Below are the code and all the weights of a small trained network. Each question names an input and a target symbol and asks about switching units off, where a switched-off unit gives its printed mean instead of its output.

import numpy as np


def w(rows, s, z=0):
    codes = np.array(rows[::2]) - 128.0
    scale = np.full(codes.shape[1], s)
    scale[-1] = z or s
    return codes * scale


def norm(h):
    return h / np.sqrt((h * h).mean(-1, keepdims=True) + 1e-5)


def softmax(a):
    e = np.exp(a - a.max(-1, keepdims=True))
    return e / e.sum(-1, keepdims=True)


def log_softmax(a):
    a = a - a.max(-1, keepdims=True)
    return a - np.log(np.exp(a).sum(-1, keepdims=True))


def net(x, mask):
    ids = ['αδζηθλμξπστψω'.index(c) for c in x.split()]
    T = len(ids)
    res = E[ids] + P[:T]
    u = 0
    for l in range(3):
        r = norm(res)
        for j in range(2):
            rows = slice(4 * j, 4 * j + 4)
            q, k, v = (r @ M[l][rows].T for M in (Q, K, V))
            z = softmax(np.where(np.tri(T) > 0, q @ k.T / 4**0.5, -1e9)) @ v
            o = O[l][rows]
            res = res + np.where(mask[u + j], z, o[:, -1]) @ o[:, :-1]
        u += 2
    return log_softmax(norm(res)[-1] @ U[:, :-1].T + U[:, -1])


Q, K, V, O = {}, {}, {}, {}
E = w([
[60,110,89],'α',
[130,122,156],'δ',
[142,186,147],'ζ',
[112,62,107],'η',
[102,143,189],'θ',
[79,75,101],'λ',
[98,182,146],'μ',
[71,199,8],'ξ',
[129,53,121],'π',
[150,182,150],'σ',
[233,208,249],'τ',
[86,93,122],'ψ',
[126,61,137],'ω',
],0.02)
P = w([
[212,41,238],'0',
[225,57,242],'1',
[221,63,249],'2',
[214,74,251],'3',
[219,83,251],'4',
[203,89,254],'5',
[193,92,253],'6',
[187,90,249],'7',
[181,93,242],'8',
[176,89,242],'9',
[160,75,230],'10',
[163,73,228],'11',
[162,55,236],'12',
],0.0034)
Q[0] = w([
[122,13,89],'0.h0',
[60,82,40],'0.h0',
[146,177,243],'0.h0',
[30,40,31],'0.h0',
[86,104,61],'0.h1',
[49,85,255],'0.h1',
[129,81,16],'0.h1',
[124,49,147],'0.h1',
],0.01)
K[0] = w([
[96,55,103],'0.h0',
[90,96,52],'0.h0',
[139,151,227],'0.h0',
[85,86,72],'0.h0',
[73,152,43],'0.h1',
[29,102,180],'0.h1',
[131,183,80],'0.h1',
[9,154,159],'0.h1',
],0.014)
V[0] = w([
[136,183,124],'0.h0',
[60,29,1],'0.h0',
[133,131,219],'0.h0',
[133,131,209],'0.h0',
[20,175,110],'0.h1',
[82,147,53],'0.h1',
[245,216,206],'0.h1',
[167,167,68],'0.h1',
],0.0078)
O[0] = w([
[98,162,211,42],'0.h0',
[141,254,116,213],'0.h0',
[162,15,114,178],'0.h0',
[87,38,46,172],'0.h0',
[179,79,240,123],'0.h1',
[102,192,186,90],'0.h1',
[111,120,90,2],'0.h1',
[121,158,124,27],'0.h1',
],0.0044,0.0043)
Q[1] = w([
[83,190,2],'1.h0',
[123,62,150],'1.h0',
[146,180,140],'1.h0',
[148,116,48],'1.h0',
[118,126,193],'1.h1',
[81,80,68],'1.h1',
[109,184,163],'1.h1',
[96,116,125],'1.h1',
],0.0086)
K[1] = w([
[178,124,49],'1.h0',
[223,173,175],'1.h0',
[228,37,108],'1.h0',
[123,197,57],'1.h0',
[108,66,165],'1.h1',
[2,154,10],'1.h1',
[210,78,85],'1.h1',
[127,242,250],'1.h1',
],0.0082)
V[1] = w([
[255,100,83],'1.h0',
[124,69,156],'1.h0',
[116,131,228],'1.h0',
[73,110,186],'1.h0',
[27,130,160],'1.h1',
[205,105,168],'1.h1',
[125,18,196],'1.h1',
[176,167,130],'1.h1',
],0.0082)
O[1] = w([
[171,136,229,158],'1.h0',
[75,158,89,194],'1.h0',
[150,165,128,137],'1.h0',
[132,3,73,152],'1.h0',
[126,128,214,124],'1.h1',
[48,104,69,156],'1.h1',
[176,58,93,254],'1.h1',
[106,88,99,85],'1.h1',
],0.0042,0.0078)
Q[2] = w([
[129,40,127],'2.h0',
[55,94,70],'2.h0',
[72,118,188],'2.h0',
[118,194,160],'2.h0',
[45,155,94],'2.h1',
[3,218,121],'2.h1',
[179,108,119],'2.h1',
[141,148,81],'2.h1',
],0.011)
K[2] = w([
[74,37,115],'2.h0',
[12,161,158],'2.h0',
[111,111,167],'2.h0',
[195,175,103],'2.h0',
[198,104,170],'2.h1',
[211,137,195],'2.h1',
[46,192,125],'2.h1',
[147,131,142],'2.h1',
],0.011)
V[2] = w([
[146,143,85],'2.h0',
[202,86,10],'2.h0',
[185,182,164],'2.h0',
[223,152,81],'2.h0',
[93,101,191],'2.h1',
[78,139,126],'2.h1',
[137,185,124],'2.h1',
[90,122,113],'2.h1',
],0.012)
O[2] = w([
[124,167,142,107],'2.h0',
[23,180,133,254],'2.h0',
[67,92,71,3],'2.h0',
[73,142,152,92],'2.h0',
[150,198,254,146],'2.h1',
[52,225,158,118],'2.h1',
[52,68,163,44],'2.h1',
[84,127,104,147],'2.h1',
],0.007,0.0072)
U = w([
[108,132,135,55],'α',
[102,118,134,89],'δ',
[138,112,140,31],'ζ',
[135,109,121,121],'η',
[150,116,138,184],'θ',
[231,204,198,133],'λ',
[18,54,145,122],'μ',
[53,162,51,255],'ξ',
[122,87,119,32],'π',
[189,131,148,155],'σ',
[118,77,104,73],'τ',
[117,100,71,41],'ψ',
[68,159,251,130],'ω',
],0.013,0.0061)

Each question gives the input, a string of symbols that net reads in full, and the target symbol t.
The units are the heads (4 rows each of Q, K, V and O). Each row of codes is followed by its name. A weight is (code - 128) times the scale printed after its matrix; where a second scale follows, it is the last column's (O and U).
mask holds one flag per head, layer by layer. A switched-off head (its flag False) gives its mean, the last column of its rows in O, instead of its output. The means were averaged over made-up inputs and are rounded, as every weight is.
A unit's drop is (log p(t) with every unit on - log p(t) with that unit switched off) / (log p(t) with every unit on - log p(t) with every unit switched off).
The circuit of an input: a set's keep is (log p(t) with only the set's units on - log p(t) with every unit switched off) / (log p(t) with every unit on - log p(t) with every unit switched off). Starting from all 6 units, units are removed one at a time, each time the one whose removal leaves the highest keep (on an exact tie, the one counted first), for as long as the keep stays at least 0.8.
units of the circuit, in order: the units of the circuit, biggest drop first
most important unit: the unit with the biggest drop
which heads matter: for each layer, one digit per head in row order, 1 if its drop is at least 0.15 and else 0, layers parted by /
drop when u is switched off: that unit's drop, to one decimal
input δ η η ζ ζ π ω α η, target ω: most important unit : 0.h0
input ξ δ η ω η π δ δ ζ, target μ: units of the circuit, in order : [0.h0 2.h1]
input η η ζ ξ η, target μ: units of the circuit, in order : [2.h1 0.h1]
input δ σ η, target ξ: units of the circuit, in order : [0.h1 2.h0 0.h0]
input η η α σ ω, target ω: units of the circuit, in order : [0.h0 0.h1 2.h1]
input λ π δ ξ π, target μ: units of the circuit, in order : [2.h1 2.h0 0.h0]
input α α π ω η η ξ η η σ η, target μ: units of the circuit, in order : [2.h1 0.h0 2.h0 1.h1]
input η σ λ δ ω ξ δ η δ ω, target μ: which heads matter : 00 / 00 / 01
input η α τ, target ω: units of the circuit, in order : [0.h0 2.h1 2.h0]
input δ η η η θ α σ, target ω: units of the circuit, in order : [2.h1 0.h0]
input η η η η ω η δ η λ η ω τ π, target λ: which heads matter : 10 / 10 / 01
input λ π ω, target λ: units of the circuit, in order : [1.h1 0.h0 2.h1]
input η δ α δ λ η, target λ: which heads matter : 11 / 10 / 00
input ω δ ψ, target λ: units of the circuit, in order : [2.h1]
input δ ω ζ η η ξ η δ η δ ω, target μ: which heads matter : 00 / 00 / 11
input δ α π, target ω: which heads matter : 11 / 00 / 01
input ζ τ α ω, target ω: which heads matter : 11 / 00 / 01
input η δ λ ω η λ, target λ: which heads matter : 10 / 00 / 00
input δ η δ η δ η α τ η σ η π, target ω: which heads matter : 11 / 00 / 11
input δ η η η λ δ η η η η σ σ π, target λ: most important unit : 1.h0
input η ξ θ η α α η, target ω: units of the circuit, in order : [2.h1 0.h0 0.h1]
input λ ψ δ η π λ ω, target λ: which heads matter : 10 / 00 / 11
input δ π α α η η α η α σ, target ω: which heads matter : 11 / 01 / 01
input π δ ω μ α, target λ: which heads matter : 00 / 00 / 00
input τ η ω η π η ζ ω ξ π η ω ζ, target μ: which heads matter : 10 / 00 / 01
input η ω π η η η δ, target μ: drop when 0.h1 is switched off : 0.1
